Below is a small trained network, with its code and all its weights. Each question gives an input and a class and asks what happens when units are switched off, that is, made to give their printed mean instead of their output.

import numpy as np


def w(rows, s, z=0):
    codes = np.array(rows[::2]) - 128.0
    scale = np.full(codes.shape[1], s)
    scale[-1] = z or s
    return codes * scale


def norm(h):
    return h / np.sqrt((h * h).mean(-1, keepdims=True) + 1e-5)


def f(y):
    return y / 2 * (1 + np.tanh(0.7978845608 * (y + 0.044715 * y**3)))


def log_softmax(a):
    a = a - a.max(-1, keepdims=True)
    return a - np.log(np.exp(a).sum(-1, keepdims=True))


def net(x, mask):
    res = np.array(x, float).reshape(1, 6) / 4 @ E
    u = 0
    for l in range(3):
        y = f(norm(res) @ A[l][:, :-1].T + A[l][:, -1])
        res = res + np.where(mask[u : u + 8], y, B[l][:, -1]) @ B[l][:, :-1]
        u += 8
    return log_softmax(norm(res)[-1] @ U[:, :-1].T + U[:, -1])


A, B = {}, {}
E = w([
[128,128,128,127,128,129],'x0',
[57,75,116,193,186,160],'x1',
[128,128,128,127,128,131],'x2',
[198,110,158,172,157,128],'x3',
[98,135,255,61,186,118],'x4',
[117,88,202,163,25,150],'x5',
],0.007)
A[0] = w([
[153,136,78,93,170,168,2],'0.n1',
[7,181,89,67,89,96,91],'0.n2',
[3,147,75,67,76,107,85],'0.n3',
[27,81,107,183,176,120,42],'0.n4',
[147,138,120,147,128,84,36],'0.n5',
[209,223,115,27,74,187,52],'0.n6',
[138,142,79,109,176,126,50],'0.n7',
[254,91,176,226,196,65,100],'0.n8',
],0.0072,0.0069)
B[0] = w([
[97,85,56,118,158,89,98],'0.n1',
[186,109,142,93,142,224,166],'0.n2',
[220,70,121,83,108,208,163],'0.n3',
[188,46,133,181,203,133,169],'0.n4',
[176,154,78,112,103,152,83],'0.n5',
[216,65,142,144,142,63,188],'0.n6',
[81,159,101,116,101,103,122],'0.n7',
[147,78,96,17,96,247,251],'0.n8',
],0.011,0.0033)
A[1] = w([
[186,71,36,194,117,99,100],'1.n1',
[173,168,91,58,55,14,41],'1.n2',
[117,116,2,158,58,132,142],'1.n3',
[122,191,57,109,225,87,11],'1.n4',
[87,94,187,195,16,156,1],'1.n5',
[186,157,84,79,240,127,142],'1.n6',
[166,207,20,89,230,155,17],'1.n7',
[35,30,79,170,185,116,39],'1.n8',
],0.0073,0.0028)
B[1] = w([
[109,255,142,111,156,167,220],'1.n1',
[238,70,122,236,234,114,177],'1.n2',
[93,243,206,72,157,157,219],'1.n3',
[48,47,110,116,5,50,166],'1.n4',
[92,23,72,131,53,47,168],'1.n5',
[7,50,181,99,40,93,252],'1.n6',
[91,28,121,159,4,126,217],'1.n7',
[229,87,71,170,194,59,194],'1.n8',
],0.0063,0.0044)
A[2] = w([
[109,255,97,177,111,142,108],'2.n1',
[82,148,228,107,198,119,91],'2.n2',
[127,95,164,176,32,94,97],'2.n3',
[51,97,183,166,216,160,155],'2.n4',
[148,178,191,59,104,66,132],'2.n5',
[222,104,134,167,214,82,1],'2.n6',
[86,125,108,163,143,183,147],'2.n7',
[111,102,87,123,202,147,45],'2.n8',
],0.0092,0.0035)
B[2] = w([
[55,225,211,89,203,125,169],'2.n1',
[49,255,62,101,70,188,194],'2.n2',
[16,76,69,87,208,82,205],'2.n3',
[229,195,96,174,142,82,255],'2.n4',
[175,155,56,237,170,113,210],'2.n5',
[133,144,125,212,183,69,204],'2.n6',
[229,175,223,112,71,122,180],'2.n7',
[210,58,165,78,56,73,155],'2.n8',
],0.0079,0.0038)
U = w([
[181,89,142,73,107,241,103],'0',
[203,112,126,198,163,77,250],'1',
[43,69,109,125,103,84,40],'2',
[100,250,134,145,137,160,54],'3',
],0.025,0.0015)

Each question gives the input, the list of numbers given to net, and the class t.
The units are the neurons (one row each of A and B). Each row of codes is followed by its name. A weight is (code - 128) times the scale printed after its matrix; where a second scale follows, it is the last column's (A, B and U).
mask holds one flag per neuron, layer by layer. A switched-off neuron (its flag False) gives its mean, the last column of its row in B, instead of its output. The means were averaged over made-up inputs and are rounded, as every weight is.
A unit's drop is (log p(t) with every unit on - log p(t) with that unit switched off) / (log p(t) with every unit on - log p(t) with every unit switched off).
The circuit of an input: a set's keep is (log p(t) with only the set's units on - log p(t) with every unit switched off) / (log p(t) with every unit on - log p(t) with every unit switched off). Starting from the 12 units with the biggest drops (on a tie, the unit counted first), units are removed one at a time, each time the one whose removal leaves the highest keep (on an exact tie, the one counted first), for as long as the keep stays at least 0.8.
units of the circuit, in order: the units of the circuit, biggest drop first
k most important neurons of layer l: the k neurons of layer l with the biggest drops, biggest first
drop of u: that unit's drop, to one decimal
input [0,-8,-4,1,7,6], class 1: units of the circuit, in order -> [2.n5]
input [8,6,5,-6,5,-4], class 0: 3 most important neurons of layer 0 -> [0.n2; 0.n3; 0.n6]
input [-4,5,-5,0,-5,-6], class 2: 4 most important neurons of layer 1 -> [1.n4; 1.n7; 1.n2; 1.n6]
input [3,6,-2,6,-4,-8], class 2: units of the circuit, in order -> [1.n7; 1.n6]
input [4,-2,-6,-8,8,-6], class 0: 2 most important neurons of layer 0 -> [0.n2; 0.n3]
input [-3,-1,-1,-4,7,-7], class 2: 3 most important neurons of layer 1 -> [1.n6; 1.n4; 1.n7]
input [-1,-3,8,1,-5,4], class 3: 2 most important neurons of layer 1 -> [1.n3; 1.n1]
input [-8,1,6,2,-8,-6], class 3: 2 most important neurons of layer 1 -> [1.n3; 1.n1]
input [-3,-7,-6,-6,-7,2], class 1: 3 most important neurons of layer 0 -> [0.n6; 0.n8; 0.n3]
input [-7,-6,5,0,-3,-7], class 2: 2 most important neurons of layer 2 -> [2.n3; 2.n4]
input [-8,6,4,-5,1,6], class 1: 2 most important neurons of layer 0 -> [0.n4; 0.n8]
input [8,6,-4,7,7,-2], class 0: 2 most important neurons of layer 1 -> [1.n3; 1.n1]
input [-4,7,-6,-3,7,0], class 1: 3 most important neurons of layer 1 -> [1.n8; 1.n3; 1.n1]
input [7,6,-8,8,-5,-8], class 0: units of the circuit, in order -> [0.n8]
input [2,-4,-7,-1,-5,1], class 3: drop of 0.n8 -> -0.1
input [-5,-5,-4,7,6,-2], class 0: drop of 0.n8 -> 6.9
input [-5,8,-6,0,-7,6], class 1: drop of 0.n4 -> 0.2
